Below is a small trained network, with its code and all its weights. Each question gives an input and a class and asks what happens when units are switched off, that is, made to give their printed mean instead of their output.

import numpy as np


def w(rows, s, z=0):
    codes = np.array(rows[::2]) - 128.0
    scale = np.full(codes.shape[1], s)
    scale[-1] = z or s
    return codes * scale


def f(y):
    return y / 2 * (1 + np.tanh(0.7978845608 * (y + 0.044715 * y**3)))


def log_softmax(a):
    a = a - a.max(-1, keepdims=True)
    return a - np.log(np.exp(a).sum(-1, keepdims=True))


def net(x, mask):
    res = np.array(x, float).reshape(1, 2) / 4 @ E
    y = f(res @ A[0][:, :-1].T + A[0][:, -1])
    res = res + np.where(mask, y, B[0][:, -1]) @ B[0][:, :-1]
    return log_softmax(res[-1] @ U[:, :-1].T + U[:, -1])


A, B = {}, {}
E = w([
[251,102,124,55,116,173],'x0',
[110,127,97,140,10,146],'x1',
],0.012)
A[0] = w([
[76,140,145,134,146,113,242],'n1',
[86,127,103,98,148,200,61],'n2',
[157,145,134,117,215,122,254],'n3',
[148,108,88,159,130,145,81],'n4',
[137,118,119,120,127,120,67],'n5',
[163,120,124,113,88,138,139],'n6',
[121,107,133,133,185,141,100],'n7',
[181,123,114,128,80,123,168],'n8',
[165,114,138,169,131,135,82],'n9',
[234,130,136,96,184,139,112],'n10',
[133,111,139,145,119,135,78],'n11',
[179,143,116,99,52,153,198],'n12',
[132,120,115,146,135,127,63],'n13',
[194,118,130,112,187,147,212],'n14',
[67,134,107,118,122,123,173],'n15',
[5,129,119,155,81,120,241],'n16',
[57,141,139,130,91,133,96],'n17',
[119,137,103,91,154,101,187],'n18',
[153,148,141,128,132,112,146],'n19',
],0.024,0.0043)
B[0] = w([
[132,134,199,172,100,112,190],'n1',
[136,152,124,136,115,128,124],'n2',
[75,128,158,5,155,193,210],'n3',
[132,150,125,144,139,151,130],'n4',
[122,128,150,124,95,104,127],'n5',
[123,90,186,128,117,105,162],'n6',
[134,165,161,80,111,171,164],'n7',
[144,111,159,148,109,170,168],'n8',
[123,117,148,141,187,102,132],'n9',
[76,58,54,203,107,168,221],'n10',
[126,113,141,119,173,98,126],'n11',
[170,59,223,121,154,153,191],'n12',
[129,156,142,157,216,149,125],'n13',
[32,165,113,106,148,114,203],'n14',
[132,88,130,183,193,87,176],'n15',
[94,99,94,254,114,128,253],'n16',
[90,160,105,195,100,125,185],'n17',
[110,104,151,86,133,115,149],'n18',
[109,130,121,123,106,136,138],'n19',
],0.038,0.026)
U = w([
[79,70,191,175,119,192,232],'0',
[110,113,42,57,144,160,147],'1',
[124,210,190,12,150,151,156],'2',
[211,180,134,107,150,152,8],'3',
[123,173,105,210,110,45,208],'4',
[198,86,176,103,124,172,77],'5',
[159,130,99,138,100,163,5],'6',
],0.011,0.0031)

Each question gives the input, the list of numbers given to net, and the class t.
The units are the neurons (one row each of A and B). Each row of codes is followed by its name. A weight is (code - 128) times the scale printed after its matrix; where a second scale follows, it is the last column's (A, B and U).
mask holds one flag per neuron, in row order. A switched-off neuron (its flag False) gives its mean, the last column of its row in B, instead of its output. The means were averaged over made-up inputs and are rounded, as every weight is.
A unit's drop is (log p(t) with every unit on - log p(t) with that unit switched off) / (log p(t) with every unit on - log p(t) with every unit switched off).
The circuit of an input: a set's keep is (log p(t) with only the set's units on - log p(t) with every unit switched off) / (log p(t) with every unit on - log p(t) with every unit switched off). Starting from the 12 units with the biggest drops (on a tie, the unit counted first), units are removed one at a time, each time the one whose removal leaves the highest keep (on an exact tie, the one counted first), for as long as the keep stays at least 0.8.
units of the circuit, in order: the units of the circuit, biggest drop first
unit that matters most: the unit with the biggest drop
top k neurons: the k neurons with the biggest drops, biggest first
drop when u is switched off: that unit's drop, to one decimal
input [-2,-4], class 2: top 2 neurons => (n16, n10)
input [-1,-8], class 2: units of the circuit, in order => (n16, n3)
input [5,-6], class 1: top 2 neurons => (n10, n16)
input [5,-8], class 1: top neuron => (n10)
input [-5,-7], class 2: top 2 neurons => (n10, n3)
input [3,6], class 5: top 3 neurons => (n16, n10, n14)
input [2,4], class 5: top 3 neurons => (n16, n10, n14)
input [-5,-2], class 4: top 2 neurons => (n12, n3)
input [-3,-5], class 2: top 2 neurons => (n10, n16)
input [4,-8], class 1: drop when n10 is switched off => 0.6
input [-1,-7], class 2: drop when n16 is switched off => 0.2
input [-2,-3], class 2: drop when n10 is switched off => 0.3
input [2,-5], class 1: drop when n10 is switched off => 0.2
input [1,-6], class 1: unit that matters most => n10
